Below is a small trained network, with its code and all its weights. Each question gives an input and a target symbol and asks what happens when units are switched off, that is, made to give their printed mean instead of their output.

import numpy as np


def w(rows, s, z=0):
    codes = np.array(rows[::2]) - 128.0
    scale = np.full(codes.shape[1], s)
    scale[-1] = z or s
    return codes * scale


def f(y):
    return np.maximum(y, 0)


def softmax(a):
    e = np.exp(a - a.max(-1, keepdims=True))
    return e / e.sum(-1, keepdims=True)


def log_softmax(a):
    a = a - a.max(-1, keepdims=True)
    return a - np.log(np.exp(a).sum(-1, keepdims=True))


def net(x, mask):
    ids = ['ΔΞβζηπστφψ'.index(c) for c in x.split()]
    T = len(ids)
    res = E[ids] + P[:T]
    q, k, v = (res @ M[0].T for M in (Q, K, V))
    z = softmax(np.where(np.tri(T) > 0, q @ k.T / 4**0.5, -1e9)) @ v
    res = res + np.where(mask[0], z, O[0][:, -1]) @ O[0][:, :-1]
    y = f(res @ A[0][:, :-1].T + A[0][:, -1])
    res = res + np.where(mask[1:17], y, B[0][:, -1]) @ B[0][:, :-1]
    return log_softmax(res[-1] @ U[:, :-1].T + U[:, -1])


Q, K, V, O, A, B = {}, {}, {}, {}, {}, {}
E = w([
[214,245,74,87],'Δ',
[142,95,217,187],'Ξ',
[205,51,102,92],'β',
[110,69,41,116],'ζ',
[74,120,159,89],'η',
[224,146,107,192],'π',
[100,96,234,92],'σ',
[187,152,75,15],'τ',
[253,182,149,67],'φ',
[109,164,173,181],'ψ',
],0.012)
P = w([
[25,14,126,69],'0',
[187,193,120,186],'1',
[160,104,251,220],'2',
[43,22,128,62],'3',
[171,191,126,197],'4',
[153,101,253,216],'5',
[54,33,135,50],'6',
[167,184,135,192],'7',
[142,96,254,226],'8',
[51,24,127,60],'9',
[164,193,128,190],'10',
],0.0053)
Q[0] = w([
[110,123,164,4],'head 0',
[194,96,141,155],'head 0',
[182,66,231,25],'head 0',
[187,114,78,135],'head 0',
],0.012)
K[0] = w([
[50,119,45,187],'head 0',
[110,203,175,85],'head 0',
[21,245,45,133],'head 0',
[102,158,224,96],'head 0',
],0.012)
V[0] = w([
[55,145,122,166],'head 0',
[146,120,56,188],'head 0',
[111,136,137,169],'head 0',
[98,152,143,254],'head 0',
],0.004)
O[0] = w([
[75,91,45,199,2],'head 0',
[31,36,172,129,28],'head 0',
[72,131,99,181,101],'head 0',
[2,172,101,219,55],'head 0',
],0.0032,0.00072)
A[0] = w([
[170,128,161,217,3],'neuron 0',
[83,101,177,202,136],'neuron 1',
[67,92,49,68,67],'neuron 2',
[165,240,125,105,106],'neuron 3',
[127,159,188,158,35],'neuron 4',
[126,100,52,167,143],'neuron 5',
[150,201,45,72,111],'neuron 6',
[45,211,105,130,192],'neuron 7',
[198,228,45,120,61],'neuron 8',
[20,166,183,77,87],'neuron 9',
[134,192,204,184,45],'neuron 10',
[199,178,167,100,126],'neuron 11',
[158,204,38,229,79],'neuron 12',
[149,139,152,221,113],'neuron 13',
[150,220,128,209,214],'neuron 14',
[69,182,54,10,79],'neuron 15',
],0.011,0.0058)
B[0] = w([
[48,16,105,106,167],'neuron 0',
[124,150,189,36,199],'neuron 1',
[173,156,65,34,145],'neuron 2',
[93,97,29,147,189],'neuron 3',
[115,127,52,193,147],'neuron 4',
[177,115,133,166,154],'neuron 5',
[166,91,156,35,177],'neuron 6',
[49,111,84,111,157],'neuron 7',
[131,115,230,239,199],'neuron 8',
[169,85,79,240,169],'neuron 9',
[144,87,34,152,179],'neuron 10',
[27,128,106,115,214],'neuron 11',
[44,63,113,54,191],'neuron 12',
[127,166,139,193,201],'neuron 13',
[253,199,151,104,255],'neuron 14',
[49,229,143,207,160],'neuron 15',
],0.025,0.0066)
U = w([
[60,61,127,54,152],'Δ',
[249,239,180,165,252],'Ξ',
[163,139,254,44,85],'β',
[183,53,120,4,158],'ζ',
[112,142,51,175,56],'η',
[173,46,151,200,192],'π',
[136,207,154,71,81],'σ',
[106,212,195,181,93],'τ',
[147,159,170,104,144],'φ',
[177,182,57,87,61],'ψ',
],0.006,0.0037)

Each question gives the input, a string of symbols that net reads in full, and the target symbol t.
The units are the heads (4 rows each of Q, K, V and O) and the neurons (one row each of A and B). Each row of codes is followed by its name. A weight is (code - 128) times the scale printed after its matrix; where a second scale follows, it is the last column's (O, A, B and U).
mask holds one flag per unit, heads first, then neurons. A switched-off unit (its flag False) gives its mean, the last column of its rows in O or B, instead of its output. The means were averaged over made-up inputs and are rounded, as every weight is.
A unit's drop is (log p(t) with every unit on - log p(t) with that unit switched off) / (log p(t) with every unit on - log p(t) with every unit switched off).
The circuit of an input: a set's keep is (log p(t) with only the set's units on - log p(t) with every unit switched off) / (log p(t) with every unit on - log p(t) with every unit switched off). Starting from the 12 units with the biggest drops (on a tie, the unit counted first), units are removed one at a time, each time the one whose removal leaves the highest keep (on an exact tie, the one counted first), for as long as the keep stays at least 0.8.
units of the circuit, in order: the units of the circuit, biggest drop first
unit that matters most: the unit with the biggest drop
top k neurons: the k neurons with the biggest drops, biggest first
drop of u: that unit's drop, to one decimal
input π Ξ τ ψ Δ ψ φ ψ, target ψ: top 3 neurons	neuron 14; neuron 8; neuron 10
input π Ξ ψ Ξ π, target π: top 2 neurons	neuron 12; neuron 8
input σ σ σ β τ β π π, target π: top 4 neurons	neuron 8; neuron 12; neuron 0; neuron 14
input π φ Ξ Ξ π φ τ φ η β Δ, target Δ: top 3 neurons	neuron 12; neuron 3; neuron 6
input Ξ π π, target ζ: unit that matters most	neuron 0
input Ξ π Δ π π ζ Δ π τ φ ζ, target ζ: units of the circuit, in order	neuron 13; neuron 2; neuron 6
input π π Δ Ξ η τ, target Δ: top 4 neurons	neuron 14; neuron 11; neuron 13; neuron 6
input φ Δ φ ζ Δ, target Δ: top 3 neurons	neuron 3; neuron 12; neuron 6
input Ξ π β τ τ π β β ψ, target Ξ: top 4 neurons	neuron 14; neuron 12; neuron 13; neuron 3
input ψ η Ξ ζ Δ π π, target Ξ: top 3 neurons	neuron 0; neuron 11; neuron 3
input π ψ τ ζ σ φ η σ π φ, target Δ: top 3 neurons	neuron 14; neuron 11; neuron 13
input Ξ σ Ξ φ, target Δ: drop of neuron 0	-0.1
input η π π τ η π π ψ τ ψ Ξ, target Ξ: drop of neuron 13	0.6
input ψ φ η η, target η: unit that matters most	neuron 9
input Ξ π ζ Δ π π π Δ ψ, target Ξ: drop of neuron 11	0.3
input σ Ξ π ζ, target ψ: drop of neuron 12	0.1
